Here is a tiny trained network, its code and every weight. The questions are about switching its units off for an input and a target symbol, where a switched-off unit gives its printed mean instead of its output.

import numpy as np


def w(rows, s, z=0):
    codes = np.array(rows[::2]) - 128.0
    scale = np.full(codes.shape[1], s)
    scale[-1] = z or s
    return codes * scale


def norm(h):
    return h / np.sqrt((h * h).mean(-1, keepdims=True) + 1e-5)


def f(y):
    return np.maximum(y, 0)


def softmax(a):
    e = np.exp(a - a.max(-1, keepdims=True))
    return e / e.sum(-1, keepdims=True)


def log_softmax(a):
    a = a - a.max(-1, keepdims=True)
    return a - np.log(np.exp(a).sum(-1, keepdims=True))


def net(x, mask):
    ids = ['ΘΛβζημξω'.index(c) for c in x.split()]
    T = len(ids)
    res = E[ids] + P[:T]
    r = norm(res)
    for j in range(2):
        rows = slice(4 * j, 4 * j + 4)
        q, k, v = (r @ M[0][rows].T for M in (Q, K, V))
        z = softmax(np.where(np.tri(T) > 0, q @ k.T / 4**0.5, -1e9)) @ v
        o = O[0][rows]
        res = res + np.where(mask[j], z, o[:, -1]) @ o[:, :-1]
    y = f(norm(res) @ A[0][:, :-1].T + A[0][:, -1])
    res = res + np.where(mask[2:10], y, B[0][:, -1]) @ B[0][:, :-1]
    return log_softmax(norm(res)[-1] @ U[:, :-1].T + U[:, -1])


Q, K, V, O, A, B = {}, {}, {}, {}, {}, {}
E = w([
[179,98,189,196,191,148,198],'Θ',
[2,38,129,120,109,126,96],'Λ',
[143,141,139,16,151,184,164],'β',
[80,201,102,158,140,82,174],'ζ',
[139,72,162,219,133,50,92],'η',
[169,80,111,100,118,47,87],'μ',
[112,61,66,169,86,170,213],'ξ',
[185,126,79,151,72,106,67],'ω',
],0.016)
P = w([
[109,123,10,132,220,127,85],'0',
[133,114,47,111,162,114,99],'1',
[134,109,75,108,141,108,134],'2',
[127,109,105,117,112,106,133],'3',
[130,110,130,125,86,101,140],'4',
[130,112,169,127,46,100,145],'5',
[147,113,202,140,21,85,156],'6',
],0.012)
Q[0] = w([
[164,195,2,109,68,31,130],'head 1',
[158,41,208,241,7,70,87],'head 1',
[143,5,136,105,168,190,62],'head 1',
[60,184,139,216,227,106,110],'head 1',
[99,211,179,156,177,230,175],'head 2',
[120,164,102,88,122,168,226],'head 2',
[82,123,124,136,66,67,137],'head 2',
[93,197,118,114,115,136,40],'head 2',
],0.0096)
K[0] = w([
[61,152,60,131,104,116,133],'head 1',
[74,136,162,197,55,76,210],'head 1',
[254,59,170,108,94,177,95],'head 1',
[139,170,138,219,166,83,119],'head 1',
[200,131,141,129,204,146,75],'head 2',
[194,124,178,100,101,119,115],'head 2',
[116,104,165,132,76,137,138],'head 2',
[119,126,74,125,153,139,109],'head 2',
],0.016)
V[0] = w([
[117,98,129,127,145,139,97],'head 1',
[149,132,174,118,5,122,170],'head 1',
[155,130,48,99,133,110,86],'head 1',
[170,176,89,152,109,152,102],'head 1',
[122,195,39,124,94,156,183],'head 2',
[90,221,85,125,194,49,99],'head 2',
[67,69,116,139,95,157,62],'head 2',
[163,92,159,66,57,124,118],'head 2',
],0.012)
O[0] = w([
[107,123,109,155,134,87,117,85],'head 1',
[175,173,31,82,126,109,70,21],'head 1',
[146,74,165,179,159,120,57,178],'head 1',
[191,145,175,168,172,141,132,115],'head 1',
[101,169,2,131,152,179,114,202],'head 2',
[163,225,106,3,65,59,105,224],'head 2',
[82,119,151,140,49,194,118,76],'head 2',
[64,104,191,137,226,121,108,2],'head 2',
],0.0098,0.0057)
A[0] = w([
[175,91,153,176,161,135,192,2],'neuron 1',
[212,207,43,80,85,86,104,104],'neuron 2',
[180,132,91,53,158,213,51,97],'neuron 3',
[136,70,96,36,81,140,63,147],'neuron 4',
[124,98,10,179,112,185,147,28],'neuron 5',
[80,49,154,103,134,153,67,111],'neuron 6',
[42,148,185,100,109,127,127,35],'neuron 7',
[160,139,142,91,59,103,134,170],'neuron 8',
],0.013,0.0065)
B[0] = w([
[171,80,126,160,107,184,193,174],'neuron 1',
[160,233,78,52,131,143,144,246],'neuron 2',
[49,148,130,230,99,45,192,159],'neuron 3',
[101,81,219,189,192,194,166,178],'neuron 4',
[125,37,102,69,143,92,44,162],'neuron 5',
[166,250,108,73,104,190,182,155],'neuron 6',
[200,103,130,146,146,166,92,143],'neuron 7',
[90,121,68,93,137,137,110,192],'neuron 8',
],0.013,0.014)
U = w([
[249,61,121,160,91,112,230,10],'Θ',
[80,138,173,160,23,208,113,13],'Λ',
[2,133,164,173,190,61,182,81],'β',
[157,177,88,64,119,117,157,249],'ζ',
[120,108,193,131,10,23,141,92],'η',
[178,114,246,93,184,78,98,201],'μ',
[99,50,101,154,152,108,74,253],'ξ',
[177,178,135,255,138,142,73,54],'ω',
],0.0086,0.0023)

Each question gives the input, a string of symbols that net reads in full, and the target symbol t.
The units are the heads (4 rows each of Q, K, V and O) and the neurons (one row each of A and B). Each row of codes is followed by its name. A weight is (code - 128) times the scale printed after its matrix; where a second scale follows, it is the last column's (O, A, B and U).
mask holds one flag per unit, heads first, then neurons. A switched-off unit (its flag False) gives its mean, the last column of its rows in O or B, instead of its output. The means were averaged over made-up inputs and are rounded, as every weight is.
A unit's drop is (log p(t) with every unit on - log p(t) with that unit switched off) / (log p(t) with every unit on - log p(t) with every unit switched off).
The circuit of an input: a set's keep is (log p(t) with only the set's units on - log p(t) with every unit switched off) / (log p(t) with every unit on - log p(t) with every unit switched off). Starting from all 10 units, units are removed one at a time, each time the one whose removal leaves the highest keep (on an exact tie, the one counted first), for as long as the keep stays at least 0.8.
circuit, biggest first: the units of the circuit, biggest drop first
top k neurons: the k neurons with the biggest drops, biggest first
which heads matter: for each layer, one digit per head in row order, 1 if its drop is at least 0.15 and else 0, layers parted by /
drop of u: that unit's drop, to one decimal
input ω β ω, target ω: which heads matter : 10
input ζ μ ζ, target μ: top 2 neurons : [neuron 7; neuron 2]
input μ Θ ζ ζ μ η ζ, target μ: which heads matter : 01
input Θ ζ ζ Λ ζ, target Λ: circuit, biggest first : [head 2; neuron 2]
input ζ μ ζ Λ Λ ζ, target Λ: circuit, biggest first : [head 2]
input ζ ζ ζ ζ ω μ β, target β: circuit, biggest first : [head 2; head 1; neuron 3]
input ζ ζ ζ μ Λ ζ ξ, target ξ: which heads matter : 11
input Θ ζ η ζ, target η: which heads matter : 11
input Θ β Θ ξ Θ β, target Θ: which heads matter : 01
input Θ ζ ξ, target ξ: circuit, biggest first : [head 2; neuron 5]
input ξ Θ μ ζ Λ Θ μ, target Λ: top 2 neurons : [neuron 6; neuron 2]
input ζ ζ ζ Θ ζ, target Θ: circuit, biggest first : [head 2; neuron 1]
input ζ β μ ζ η ζ, target η: circuit, biggest first : [head 2; neuron 2; neuron 4]
input μ ζ ξ ζ, target ξ: circuit, biggest first : [head 2; head 1; neuron 2; neuron 5]
input μ ζ Θ β ζ ξ ζ, target ξ: top neuron : [neuron 5]
input Θ ζ β ζ, target β: circuit, biggest first : [head 1; neuron 2]
input μ ζ β ξ ζ, target β: circuit, biggest first : [neuron 2; head 2]
input ζ η η ω β, target β: circuit, biggest first : [head 1; head 2; neuron 3]
input ω μ ζ ω ζ, target ω: top 3 neurons : [neuron 7; neuron 2; neuron 5]
input μ η Λ μ, target Λ: top neuron : [neuron 6]
input μ Θ ζ ζ Λ, target Λ: top 2 neurons : [neuron 6; neuron 2]
input β Θ β, target Θ: top 2 neurons : [neuron 2; neuron 1]
input Θ μ ξ μ, target ξ: drop of neuron 5 : 0.2
input ζ Θ Θ ζ, target Θ: drop of head 2 : 0.1
input ω ζ ζ ω Λ ω, target Λ: drop of neuron 2 : 0.1
input ζ Λ μ Θ η, target Λ: drop of neuron 8 : 0.0
input ω Θ Λ ω, target Λ: top neuron : [neuron 6]
